Below is a small trained network, with its code and all its weights. Each question gives an input and a target symbol and asks what happens when units are switched off, that is, made to give their printed mean instead of their output.

import numpy as np


def w(rows, s, z=0):
    codes = np.array(rows[::2]) - 128.0
    scale = np.full(codes.shape[1], s)
    scale[-1] = z or s
    return codes * scale


def norm(h):
    return h / np.sqrt((h * h).mean(-1, keepdims=True) + 1e-5)


def f(y):
    return np.maximum(y, 0)


def softmax(a):
    e = np.exp(a - a.max(-1, keepdims=True))
    return e / e.sum(-1, keepdims=True)


def log_softmax(a):
    a = a - a.max(-1, keepdims=True)
    return a - np.log(np.exp(a).sum(-1, keepdims=True))


def net(x, mask):
    ids = ['αβγεζηθλμξπστφψω'.index(c) for c in x.split()]
    T = len(ids)
    res = E[ids] + P[:T]
    u = 0
    for l in range(3):
        q, k, v = (norm(res) @ M[l].T for M in (Q, K, V))
        z = softmax(np.where(np.tri(T) > 0, q @ k.T / 4**0.5, -1e9)) @ v
        res = res + np.where(mask[u], z, O[l][:, -1]) @ O[l][:, :-1]
        u += 1
        y = f(norm(res) @ A[l][:, :-1].T + A[l][:, -1])
        res = res + np.where(mask[u : u + 4], y, B[l][:, -1]) @ B[l][:, :-1]
        u += 4
    return log_softmax(norm(res)[-1] @ U[:, :-1].T + U[:, -1])


Q, K, V, O, A, B = {}, {}, {}, {}, {}, {}
E = w([
[121,106,178,104,160,155],'α',
[100,16,85,229,115,202],'β',
[145,161,163,146,142,193],'γ',
[140,179,157,152,140,160],'ε',
[209,135,167,182,151,135],'ζ',
[146,92,178,112,198,174],'η',
[175,176,146,146,135,155],'θ',
[192,136,161,159,168,175],'λ',
[157,129,194,200,166,113],'μ',
[68,100,164,80,197,87],'ξ',
[199,63,131,103,195,95],'π',
[188,217,86,217,153,56],'σ',
[218,192,68,186,172,60],'τ',
[141,219,61,121,206,97],'φ',
[47,216,129,160,136,41],'ψ',
[132,110,140,140,92,1],'ω',
],0.02)
P = w([
[162,167,254,65,137,146],'0',
[158,158,229,85,156,123],'1',
[140,147,213,106,181,110],'2',
[138,125,183,133,195,108],'3',
[137,110,153,151,191,100],'4',
[131,93,119,168,192,96],'5',
[119,86,101,183,191,98],'6',
[110,69,80,196,180,93],'7',
],0.01)
Q[0] = w([
[115,156,158,250,139,113],'L0H1',
[174,173,78,183,157,101],'L0H1',
[123,125,128,213,112,100],'L0H1',
[117,134,63,85,32,158],'L0H1',
],0.013)
K[0] = w([
[90,10,13,123,143,141],'L0H1',
[31,76,81,201,38,151],'L0H1',
[111,113,32,137,125,171],'L0H1',
[195,176,236,48,52,202],'L0H1',
],0.011)
V[0] = w([
[198,81,73,127,31,153],'L0H1',
[178,98,65,22,227,237],'L0H1',
[161,23,168,115,100,2],'L0H1',
[165,104,210,202,108,233],'L0H1',
],0.0077)
O[0] = w([
[201,158,205,98,128,57,4],'L0H1',
[194,113,12,56,157,128,94],'L0H1',
[104,50,139,103,118,83,169],'L0H1',
[186,134,134,134,22,178,254],'L0H1',
],0.011,0.0047)
A[0] = w([
[109,151,144,37,52,182,12],'L0N1',
[100,98,200,127,234,132,178],'L0N2',
[107,255,78,45,128,88,3],'L0N3',
[55,56,84,169,131,254,33],'L0N4',
],0.0077,0.0033)
B[0] = w([
[101,90,56,44,41,75,147],'L0N1',
[122,69,70,50,244,144,254],'L0N2',
[137,187,183,82,254,29,148],'L0N3',
[35,84,120,65,74,159,236],'L0N4',
],0.0096,0.0057)
Q[1] = w([
[152,179,118,139,150,164],'L1H1',
[165,151,150,59,55,170],'L1H1',
[102,157,178,104,156,106],'L1H1',
[139,1,139,141,132,178],'L1H1',
],0.018)
K[1] = w([
[165,205,124,117,160,117],'L1H1',
[177,133,204,106,127,250],'L1H1',
[74,174,169,113,35,94],'L1H1',
[148,49,62,240,136,143],'L1H1',
],0.017)
V[1] = w([
[198,2,182,89,142,115],'L1H1',
[94,87,131,228,167,60],'L1H1',
[148,180,140,192,216,232],'L1H1',
[59,98,132,184,80,208],'L1H1',
],0.0089)
O[1] = w([
[149,1,121,163,114,105,213],'L1H1',
[166,157,219,210,96,113,209],'L1H1',
[168,178,99,110,44,251,252],'L1H1',
[20,86,131,77,68,170,208],'L1H1',
],0.0086,0.0039)
A[1] = w([
[103,85,158,185,31,123,34],'L1N1',
[185,125,191,132,121,137,3],'L1N2',
[164,183,118,174,87,126,210],'L1N3',
[169,107,118,96,6,82,109],'L1N4',
],0.014,0.005)
B[1] = w([
[152,94,251,121,185,185,253],'L1N1',
[152,134,170,90,59,81,164],'L1N2',
[87,86,75,235,61,78,213],'L1N3',
[46,192,119,194,116,144,214],'L1N4',
],0.013,0.0068)
Q[2] = w([
[150,145,84,187,214,164],'L2H1',
[192,130,20,43,77,106],'L2H1',
[127,244,168,98,197,94],'L2H1',
[148,90,138,28,11,129],'L2H1',
],0.011)
K[2] = w([
[125,169,67,189,206,85],'L2H1',
[183,136,73,90,101,228],'L2H1',
[132,230,131,64,119,113],'L2H1',
[200,90,209,105,107,249],'L2H1',
],0.013)
V[2] = w([
[87,151,124,250,144,106],'L2H1',
[245,63,184,157,92,160],'L2H1',
[74,130,136,123,68,78],'L2H1',
[109,161,196,95,184,146],'L2H1',
],0.012)
O[2] = w([
[123,178,141,12,152,121,254],'L2H1',
[136,54,151,124,163,140,182],'L2H1',
[56,141,160,111,118,48,120],'L2H1',
[52,147,139,252,179,183,157],'L2H1',
],0.014,0.0064)
A[2] = w([
[63,83,145,98,10,122,50],'L2N1',
[177,184,125,174,128,18,105],'L2N2',
[149,230,27,131,209,156,29],'L2N3',
[104,134,163,130,79,204,1],'L2N4',
],0.013,0.0081)
B[2] = w([
[188,200,148,195,144,58,226],'L2N1',
[125,112,133,10,160,198,219],'L2N2',
[178,171,129,249,162,105,254],'L2N3',
[190,95,167,169,214,122,190],'L2N4',
],0.016,0.0053)
U = w([
[126,188,195,50,72,153,145],'α',
[121,173,120,147,48,152,178],'β',
[158,129,216,143,109,243,132],'γ',
[103,115,172,156,206,8,45],'ε',
[232,138,163,75,165,123,111],'ζ',
[108,138,96,181,62,45,191],'η',
[75,99,79,141,119,112,215],'θ',
[175,117,129,171,88,112,104],'λ',
[151,143,121,142,72,123,153],'μ',
[218,34,89,168,163,60,2],'ξ',
[49,223,180,142,123,123,83],'π',
[185,132,185,146,83,70,157],'σ',
[159,145,117,108,57,133,189],'τ',
[154,97,96,127,86,129,155],'φ',
[176,125,106,109,35,168,193],'ψ',
[176,177,104,208,194,125,118],'ω',
],0.011,0.0044)

Each question gives the input, a string of symbols that net reads in full, and the target symbol t.
The units are the heads (4 rows each of Q, K, V and O) and the neurons (one row each of A and B). Each row of codes is followed by its name. A weight is (code - 128) times the scale printed after its matrix; where a second scale follows, it is the last column's (O, A, B and U).
mask holds one flag per unit, layer by layer, with each layer's heads first. A switched-off unit (its flag False) gives its mean, the last column of its rows in O or B, instead of its output. The means were averaged over made-up inputs and are rounded, as every weight is.
A unit's drop is (log p(t) with every unit on - log p(t) with that unit switched off) / (log p(t) with every unit on - log p(t) with every unit switched off).
The circuit of an input: a set's keep is (log p(t) with only the set's units on - log p(t) with every unit switched off) / (log p(t) with every unit on - log p(t) with every unit switched off). Starting from the 12 units with the biggest drops (on a tie, the unit counted first), units are removed one at a time, each time the one whose removal leaves the highest keep (on an exact tie, the one counted first), for as long as the keep stays at least 0.8.
circuit, biggest first: the units of the circuit, biggest drop first
unit that matters most: the unit with the biggest drop
k most important neurons: the k neurons with the biggest drops, biggest first
top k neurons in layer l: the k neurons of layer l with the biggest drops, biggest first
input φ α τ α, target ζ: unit that matters most => L1N3
input μ σ τ ω η, target ε: circuit, biggest first => [L1H1 L0H1]
input φ π μ μ φ η η, target ω: circuit, biggest first => [L0H1 L2H1]
input τ ε η, target ζ: circuit, biggest first => [L1N3 L2H1 L1H1]
input ξ τ β μ α φ, target ζ: 2 most important neurons => [L2N2 L1N3]
input μ τ α, target ζ: circuit, biggest first => [L0N2 L1H1 L2H1]
input α ω μ τ σ λ, target ζ: 3 most important neurons => [L0N2 L1N4 L1N1]
input ζ μ φ ξ μ α, target θ: 2 most important neurons => [L0N4 L1N1]
input ε η η ζ μ φ φ ξ, target ω: circuit, biggest first => [L0H1 L2H1 L2N3]
input ψ τ α θ τ, target ζ: 3 most important neurons => [L2N2 L1N3 L1N4]
input μ ω α α τ μ, target ζ: circuit, biggest first => [L2H1 L1N1]
input μ β ψ, target α: circuit, biggest first => [L0H1 L2N3]
input μ τ θ, target ζ: circuit, biggest first => [L0H1 L1N3 L2H1 L1H1]
input ξ μ μ, target θ: circuit, biggest first => [L0H1 L0N2 L0N4 L1N1]
input μ α π ω ζ, target ε: circuit, biggest first => [L0H1]
input σ α τ λ τ ξ, target ζ: 3 most important neurons => [L1N3 L0N2 L1N4]
input φ μ ψ μ α, target π: circuit, biggest first => [L0H1 L2H1]
input α β γ, target ω: 2 most important neurons => [L1N4 L0N2]
input β μ μ μ, target σ: top 2 neurons in layer 1 => [L1N4 L1N3]
input α λ ξ ξ λ ζ, target θ: top 2 neurons in layer 1 => [L1N1 L1N3]
input π φ ω σ τ ζ, target ζ: unit that matters most => L1H1
input β τ γ, target ω: 2 most important neurons => [L0N2 L1N4]
input β η μ, target σ: top 2 neurons in layer 2 => [L2N1 L2N3]
input π η μ τ, target ζ: top 2 neurons in layer 1 => [L1N3 L1N4]
input σ μ τ μ, target ζ: 2 most important neurons => [L1N3 L0N2]
input λ α η μ μ μ μ ξ, target θ: 2 most important neurons => [L1N1 L0N2]
input τ β α γ μ θ φ, target ζ: unit that matters most => L0N3
input ξ τ τ ε, target ζ: 2 most important neurons => [L1N3 L1N4]
